Below are the code and all the weights of a small trained network. Each question names an input and a target symbol and asks about switching units off, where a switched-off unit gives its printed mean instead of its output.

import numpy as np


def w(rows, s, z=0):
    codes = np.array(rows[::2]) - 128.0
    scale = np.full(codes.shape[1], s)
    scale[-1] = z or s
    return codes * scale


def f(y):
    return np.maximum(y, 0)


def softmax(a):
    e = np.exp(a - a.max(-1, keepdims=True))
    return e / e.sum(-1, keepdims=True)


def log_softmax(a):
    a = a - a.max(-1, keepdims=True)
    return a - np.log(np.exp(a).sum(-1, keepdims=True))


def net(x, mask):
    ids = ['αγζηθλψω'.index(c) for c in x.split()]
    T = len(ids)
    res = E[ids] + P[:T]
    u = 0
    for l in range(3):
        q, k, v = (res @ M[l].T for M in (Q, K, V))
        z = softmax(np.where(np.tri(T) > 0, q @ k.T / 2**0.5, -1e9)) @ v
        res = res + np.where(mask[u], z, O[l][:, -1]) @ O[l][:, :-1]
        u += 1
        y = f(res @ A[l][:, :-1].T + A[l][:, -1])
        res = res + np.where(mask[u : u + 8], y, B[l][:, -1]) @ B[l][:, :-1]
        u += 8
    return log_softmax(res[-1] @ U[:, :-1].T + U[:, -1])


Q, K, V, O, A, B = {}, {}, {}, {}, {}, {}
E = w([
[179,253,164],'α',
[51,46,183],'γ',
[184,197,216],'ζ',
[29,94,30],'η',
[88,128,230],'θ',
[82,127,231],'λ',
[126,67,189],'ψ',
[141,224,19],'ω',
],0.0049)
P = w([
[252,100,114],'0',
[120,157,122],'1',
[100,155,102],'2',
[83,142,101],'3',
[72,145,96],'4',
[68,137,80],'5',
[58,128,59],'6',
[45,118,69],'7',
[50,122,65],'8',
[46,125,62],'9',
[36,117,48],'10',
[31,121,49],'11',
[63,101,41],'12',
],0.0031)
Q[0] = w([
[150,7,192],'L0H1',
[202,208,121],'L0H1',
],0.02)
K[0] = w([
[111,13,3],'L0H1',
[209,64,236],'L0H1',
],0.015)
V[0] = w([
[166,254,109],'L0H1',
[145,215,113],'L0H1',
],0.0032)
O[0] = w([
[4,132,58,254],'L0H1',
[9,145,48,218],'L0H1',
],0.0027,0.00068)
A[0] = w([
[235,2,122,47],'L0N1',
[91,97,182,112],'L0N2',
[192,86,93,63],'L0N3',
[134,120,116,32],'L0N4',
[129,123,138,16],'L0N5',
[211,76,121,7],'L0N6',
[90,154,174,66],'L0N7',
[133,129,129,82],'L0N8',
],0.0096,0.0018)
B[0] = w([
[130,1,249,149],'L0N1',
[128,12,119,255],'L0N2',
[197,110,160,135],'L0N3',
[66,183,188,128],'L0N4',
[102,146,172,128],'L0N5',
[180,83,210,132],'L0N6',
[140,74,151,177],'L0N7',
[122,145,97,128],'L0N8',
],0.0091,0.00087)
Q[1] = w([
[156,5,115],'L1H1',
[157,140,16],'L1H1',
],0.018)
K[1] = w([
[79,10,213],'L1H1',
[100,31,5],'L1H1',
],0.014)
V[1] = w([
[3,30,23],'L1H1',
[181,176,193],'L1H1',
],0.0053)
O[1] = w([
[24,197,253,249],'L1H1',
[159,109,56,67],'L1H1',
],0.0038,0.0015)
A[1] = w([
[140,249,192,159],'L1N1',
[131,69,150,252],'L1N2',
[84,162,121,50],'L1N3',
[196,173,196,119],'L1N4',
[180,137,109,5],'L1N5',
[201,197,220,118],'L1N6',
[145,83,140,81],'L1N7',
[186,215,116,32],'L1N8',
],0.011,0.0025)
B[1] = w([
[73,79,44,231],'L1N1',
[145,121,249,253],'L1N2',
[124,92,97,166],'L1N3',
[176,90,76,154],'L1N4',
[123,182,161,130],'L1N5',
[178,51,83,164],'L1N6',
[177,108,124,147],'L1N7',
[143,224,103,172],'L1N8',
],0.019,0.0026)
Q[2] = w([
[247,105,223],'L2H1',
[54,44,19],'L2H1',
],0.015)
K[2] = w([
[250,156,129],'L2H1',
[52,42,90],'L2H1',
],0.017)
V[2] = w([
[45,216,244],'L2H1',
[94,224,80],'L2H1',
],0.012)
O[2] = w([
[6,79,117,3],'L2H1',
[55,200,175,76],'L2H1',
],0.012,0.0079)
A[2] = w([
[72,208,118,46],'L2N1',
[124,130,127,101],'L2N2',
[188,26,213,190],'L2N3',
[156,2,217,2],'L2N4',
[62,152,243,34],'L2N5',
[123,86,56,11],'L2N6',
[82,192,199,116],'L2N7',
[87,138,254,228],'L2N8',
],0.0083,0.0057)
B[2] = w([
[137,207,153,156],'L2N1',
[142,125,116,128],'L2N2',
[105,134,220,255],'L2N3',
[130,110,6,215],'L2N4',
[226,112,77,154],'L2N5',
[126,231,92,148],'L2N6',
[180,127,92,169],'L2N7',
[36,194,137,182],'L2N8',
],0.025,0.014)
U = w([
[213,141,66,14],'α',
[94,123,42,155],'γ',
[163,122,182,77],'ζ',
[3,117,149,223],'η',
[84,155,202,3],'θ',
[106,93,147,252],'λ',
[105,93,146,228],'ψ',
[110,206,102,86],'ω',
],0.0051,0.0034)

Each question gives the input, a string of symbols that net reads in full, and the target symbol t.
The units are the heads (2 rows each of Q, K, V and O) and the neurons (one row each of A and B). Each row of codes is followed by its name. A weight is (code - 128) times the scale printed after its matrix; where a second scale follows, it is the last column's (O, A, B and U).
mask holds one flag per unit, layer by layer, with each layer's heads first. A switched-off unit (its flag False) gives its mean, the last column of its rows in O or B, instead of its output. The means were averaged over made-up inputs and are rounded, as every weight is.
A unit's drop is (log p(t) with every unit on - log p(t) with that unit switched off) / (log p(t) with every unit on - log p(t) with every unit switched off).
The circuit of an input: a set's keep is (log p(t) with only the set's units on - log p(t) with every unit switched off) / (log p(t) with every unit on - log p(t) with every unit switched off). Starting from the 12 units with the biggest drops (on a tie, the unit counted first), units are removed one at a time, each time the one whose removal leaves the highest keep (on an exact tie, the one counted first), for as long as the keep stays at least 0.8.
units of the circuit, in order: the units of the circuit, biggest drop first
most important unit: the unit with the biggest drop
k most important neurons: the k neurons with the biggest drops, biggest first
drop of u: that unit's drop, to one decimal
input λ α θ ω η ω ω θ λ γ ω α α, target α: units of the circuit, in order	L1N1, L1N6, L2H1
input γ γ α η, target η: most important unit	L1H1
input η γ γ η ζ, target ζ: 4 most important neurons	L1N6, L2N4, L2N3, L1N1
input η η ψ η γ γ λ α α ψ ω η θ, target η: 2 most important neurons	L1N1, L2N8
input λ γ η α α, target α: units of the circuit, in order	L1N6, L1N1, L2H1
input ψ ω θ γ, target α: 3 most important neurons	L2N4, L0N1, L1N2
input ψ η α η γ ω ω η ω ω η ω ψ, target α: 3 most important neurons	L2N4, L0N1, L1N2
input α ζ γ ω θ η η α ω ω θ, target θ: 2 most important neurons	L1N6, L2N4
input γ α η ω θ γ γ θ ψ λ θ ω ψ, target γ: 2 most important neurons	L2N4, L1N1
input γ α η α λ, target γ: 2 most important neurons	L2N4, L1N2
input ω λ λ α ζ α ψ, target ω: 2 most important neurons	L2N8, L1N1
input ψ θ ζ λ, target α: 4 most important neurons	L2N4, L0N1, L1N2, L2N6
input ω ψ γ ω ω ω ζ ω θ, target ω: 2 most important neurons	L2N8, L1N8
input ζ ω γ η ω ψ ω α λ, target ζ: most important unit	L2H1
input γ γ γ η η γ, target γ: drop of L2N6	0.2
input α ω ω ω γ α ω λ ω ω ζ γ, target θ: drop of L1N6	0.4
input η γ ω λ ψ, target η: drop of L2N8	0.2
